Here is a tiny trained network, its code and every weight. The questions are about switching its units off for an input and a class, where a switched-off unit gives its printed mean instead of its output.

import numpy as np


def w(rows, s, z=0):
    codes = np.array(rows[::2]) - 128.0
    scale = np.full(codes.shape[1], s)
    scale[-1] = z or s
    return codes * scale


def f(y):
    return y / 2 * (1 + np.tanh(0.7978845608 * (y + 0.044715 * y**3)))


def log_softmax(a):
    a = a - a.max(-1, keepdims=True)
    return a - np.log(np.exp(a).sum(-1, keepdims=True))


def net(x, mask):
    res = np.array(x, float).reshape(1, 4) / 4 @ E
    y = f(res @ A[0][:, :-1].T + A[0][:, -1])
    res = res + np.where(mask, y, B[0][:, -1]) @ B[0][:, :-1]
    return log_softmax(res[-1] @ U[:, :-1].T + U[:, -1])


A, B = {}, {}
E = w([
[173,251,200],'x0',
[127,132,126],'x1',
[219,13,255],'x2',
[224,154,26],'x3',
],0.007)
A[0] = w([
[104,156,51,78],'neuron 0',
[75,154,78,81],'neuron 1',
[150,144,149,123],'neuron 2',
[175,127,82,11],'neuron 3',
[165,90,154,54],'neuron 4',
[129,5,37,76],'neuron 5',
[116,163,177,200],'neuron 6',
[68,128,165,25],'neuron 7',
[176,136,87,111],'neuron 8',
[203,220,162,70],'neuron 9',
[189,89,141,92],'neuron 10',
[63,170,113,5],'neuron 11',
[78,155,109,29],'neuron 12',
[173,84,154,162],'neuron 13',
[71,132,164,71],'neuron 14',
[254,173,90,44],'neuron 15',
[112,168,92,81],'neuron 16',
[183,119,157,135],'neuron 17',
[235,106,44,3],'neuron 18',
[61,124,144,51],'neuron 19',
[89,130,153,101],'neuron 20',
[40,103,210,103],'neuron 21',
[190,100,149,74],'neuron 22',
[136,77,152,115],'neuron 23',
[145,101,207,73],'neuron 24',
],0.015,0.0046)
B[0] = w([
[127,177,151,233],'neuron 0',
[112,182,188,216],'neuron 1',
[101,122,92,143],'neuron 2',
[173,140,150,147],'neuron 3',
[113,205,179,165],'neuron 4',
[184,197,27,255],'neuron 5',
[177,87,38,189],'neuron 6',
[227,111,172,151],'neuron 7',
[199,85,233,170],'neuron 8',
[106,152,2,227],'neuron 9',
[72,195,171,174],'neuron 10',
[137,177,146,177],'neuron 11',
[138,178,129,163],'neuron 12',
[109,169,123,200],'neuron 13',
[241,92,164,157],'neuron 14',
[211,109,134,219],'neuron 15',
[63,142,213,190],'neuron 16',
[91,187,116,175],'neuron 17',
[168,94,192,196],'neuron 18',
[177,168,133,153],'neuron 19',
[196,101,141,146],'neuron 20',
[226,178,99,235],'neuron 21',
[85,189,164,169],'neuron 22',
[89,168,114,183],'neuron 23',
[107,148,121,208],'neuron 24',
],0.0087,0.0081)
U = w([
[151,158,165,251],'0',
[123,220,211,80],'1',
[231,130,208,95],'2',
[155,178,67,65],'3',
[99,79,154,197],'4',
[70,33,248,72],'5',
[71,37,252,72],'6',
],0.012,0.016)

Each question gives the input, the list of numbers given to net, and the class t.
The units are the neurons (one row each of A and B). Each row of codes is followed by its name. A weight is (code - 128) times the scale printed after its matrix; where a second scale follows, it is the last column's (A, B and U).
mask holds one flag per neuron, in row order. A switched-off neuron (its flag False) gives its mean, the last column of its row in B, instead of its output. The means were averaged over made-up inputs and are rounded, as every weight is.
A unit's drop is (log p(t) with every unit on - log p(t) with that unit switched off) / (log p(t) with every unit on - log p(t) with every unit switched off).
The circuit of an input: a set's keep is (log p(t) with only the set's units on - log p(t) with every unit switched off) / (log p(t) with every unit on - log p(t) with every unit switched off). Starting from the 12 units with the biggest drops (on a tie, the unit counted first), units are removed one at a time, each time the one whose removal leaves the highest keep (on an exact tie, the one counted first), for as long as the keep stays at least 0.8.
circuit, biggest first: the units of the circuit, biggest drop first
most important unit: the unit with the biggest drop
top k neurons: the k neurons with the biggest drops, biggest first
drop when u is switched off: that unit's drop, to one decimal
input [1,-2,-1,4], class 2: circuit, biggest first => [neuron 15; neuron 8; neuron 18]
input [3,-4,7,6], class 1: circuit, biggest first => [neuron 10; neuron 22]
input [0,3,2,-6], class 2: most important unit => neuron 21
input [-4,-2,-3,6], class 2: circuit, biggest first => [neuron 18; neuron 8]
input [3,-2,-6,4], class 1: circuit, biggest first => [neuron 16; neuron 1]
input [-6,-6,-8,6], class 1: circuit, biggest first => [neuron 1; neuron 16]
input [6,2,-5,-3], class 3: top 4 neurons => [neuron 9; neuron 6; neuron 8; neuron 18]
input [0,0,5,-7], class 2: top 4 neurons => [neuron 21; neuron 14; neuron 7; neuron 9]
input [6,-3,3,-2], class 3: top 2 neurons => [neuron 9; neuron 6]
input [8,1,7,-6], class 3: top 2 neurons => [neuron 6; neuron 9]
input [8,0,-4,-4], class 3: circuit, biggest first => [neuron 9; neuron 6]
input [-8,-6,5,-6], class 3: top 2 neurons => [neuron 5; neuron 21]
input [-2,0,3,7], class 2: top 3 neurons => [neuron 18; neuron 15; neuron 8]
input [5,5,2,7], class 2: most important unit => neuron 15
input [-3,-1,-5,2], class 1: drop when neuron 15 is switched off => 0.1
input [-8,-3,0,-2], class 3: drop when neuron 23 is switched off => 0.0
input [-8,-6,1,-4], class 3: drop when neuron 5 is switched off => 0.6
